Below are the code and all the weights of a small trained network. Each question names an input and a class and asks about switching units off, where a switched-off unit gives its printed mean instead of its output.

import numpy as np


def w(rows, s, z=0):
    codes = np.array(rows[::2]) - 128.0
    scale = np.full(codes.shape[1], s)
    scale[-1] = z or s
    return codes * scale


def f(y):
    return np.maximum(y, 0)


def log_softmax(a):
    a = a - a.max(-1, keepdims=True)
    return a - np.log(np.exp(a).sum(-1, keepdims=True))


def net(x, mask):
    res = np.array(x, float).reshape(1, 8) / 4 @ E
    y = f(res @ A[0][:, :-1].T + A[0][:, -1])
    res = res + np.where(mask, y, B[0][:, -1]) @ B[0][:, :-1]
    return log_softmax(res[-1] @ U[:, :-1].T + U[:, -1])


A, B = {}, {}
E = w([
[110,149,149,127,255,176,79,113,166,77],'x0',
[97,101,114,161,98,19,65,70,157,58],'x1',
[60,4,186,118,157,108,103,118,174,165],'x2',
[157,71,178,176,145,157,22,183,100,108],'x3',
[211,129,225,154,109,103,123,97,168,65],'x4',
[145,194,91,94,168,94,178,206,118,186],'x5',
[183,67,151,172,21,121,158,181,174,67],'x6',
[139,163,73,91,65,100,88,99,136,139],'x7',
],0.0077)
A[0] = w([
[255,90,153,125,99,173,141,214,56,149,129],'n1',
[106,73,146,126,157,132,108,125,111,171,157],'n2',
[143,111,136,102,71,95,163,121,115,136,128],'n3',
[112,120,52,124,116,131,147,121,72,165,109],'n4',
[76,77,142,155,191,110,109,148,124,219,128],'n5',
[150,45,157,151,109,114,94,103,177,98,23],'n6',
[131,126,136,110,104,125,86,108,88,194,70],'n7',
[126,187,106,77,186,117,181,124,132,164,100],'n8',
[159,130,180,144,191,171,122,138,139,157,151],'n9',
[153,76,169,135,115,133,93,96,226,79,4],'n10',
[79,133,110,111,184,164,84,112,106,48,120],'n11',
[68,70,132,92,163,98,90,165,90,175,91],'n12',
[211,199,124,145,137,99,59,162,123,59,157],'n13',
[138,137,131,162,103,137,46,125,141,131,115],'n14',
[203,140,157,175,107,163,159,189,88,192,101],'n15',
],0.0098,0.0038)
B[0] = w([
[246,111,88,122,86,137,157,229,52,223,254],'n1',
[126,120,102,197,153,108,140,188,164,123,189],'n2',
[209,100,158,162,228,132,120,163,169,160,192],'n3',
[90,145,185,94,130,113,70,140,146,87,207],'n4',
[156,75,180,161,195,100,125,242,110,155,214],'n5',
[65,198,130,80,67,119,129,83,139,141,219],'n6',
[123,109,83,97,103,128,119,120,209,121,159],'n7',
[140,147,36,60,8,158,198,109,2,151,243],'n8',
[148,93,165,186,168,88,83,230,103,108,204],'n9',
[52,177,95,80,170,136,116,167,83,39,220],'n10',
[185,77,125,122,148,94,163,154,204,181,199],'n11',
[194,30,176,112,202,141,45,187,154,131,195],'n12',
[198,127,113,82,121,197,196,164,132,202,223],'n13',
[185,173,135,126,100,122,81,100,136,188,174],'n14',
[110,119,138,99,174,182,132,157,99,226,228],'n15',
],0.0078,0.0091)
U = w([
[8,186,85,78,97,156,143,84,99,113,14],'0',
[120,77,167,184,143,128,101,149,227,58,251],'1',
[238,118,121,101,121,163,152,143,115,193,118],'2',
],0.011,0.0011)

Each question gives the input, the list of numbers given to net, and the class t.
The units are the neurons (one row each of A and B). Each row of codes is followed by its name. A weight is (code - 128) times the scale printed after its matrix; where a second scale follows, it is the last column's (A, B and U).
mask holds one flag per neuron, in row order. A switched-off neuron (its flag False) gives its mean, the last column of its row in B, instead of its output. The means were averaged over made-up inputs and are rounded, as every weight is.
A unit's drop is (log p(t) with every unit on - log p(t) with that unit switched off) / (log p(t) with every unit on - log p(t) with every unit switched off).
The circuit of an input: a set's keep is (log p(t) with only the set's units on - log p(t) with every unit switched off) / (log p(t) with every unit on - log p(t) with every unit switched off). Starting from the 12 units with the biggest drops (on a tie, the unit counted first), units are removed one at a time, each time the one whose removal leaves the highest keep (on an exact tie, the one counted first), for as long as the keep stays at least 0.8.
units of the circuit, in order: the units of the circuit, biggest drop first
k most important neurons: the k neurons with the biggest drops, biggest first
drop when u is switched off: that unit's drop, to one decimal
input [8,-3,-4,-7,7,-7,5,1], class 1: units of the circuit, in order -> (n1)
input [4,0,-6,3,-7,-7,-3,-6], class 1: units of the circuit, in order -> (n1, n8)
input [2,1,1,6,4,-5,8,4], class 0: units of the circuit, in order -> (n10, n6)
input [-4,6,3,-3,6,-5,1,5], class 0: 2 most important neurons -> (n6, n10)
input [6,4,-3,3,6,-8,6,-6], class 0: units of the circuit, in order -> (n10, n6)
input [6,-7,-1,-7,2,-1,-8,5], class 0: units of the circuit, in order -> (n1, n8)
input [7,-5,3,-3,8,-5,-1,5], class 1: units of the circuit, in order -> (n8, n1)
input [0,5,1,8,7,-3,3,-5], class 0: 2 most important neurons -> (n10, n6)
input [1,-2,7,7,1,2,3,-5], class 1: 2 most important neurons -> (n8, n13)
input [0,-2,3,-3,-2,-5,-1,-4], class 1: 2 most important neurons -> (n1, n8)
input [4,1,1,-7,-1,-7,6,-6], class 0: drop when n10 is switched off -> 0.1
input [3,1,4,-1,8,1,-7,-2], class 1: drop when n1 is switched off -> 0.1
input [0,1,3,2,0,-8,3,6], class 0: drop when n4 is switched off -> 0.0
input [3,7,-5,-7,6,1,-8,7], class 0: units of the circuit, in order -> (n1)
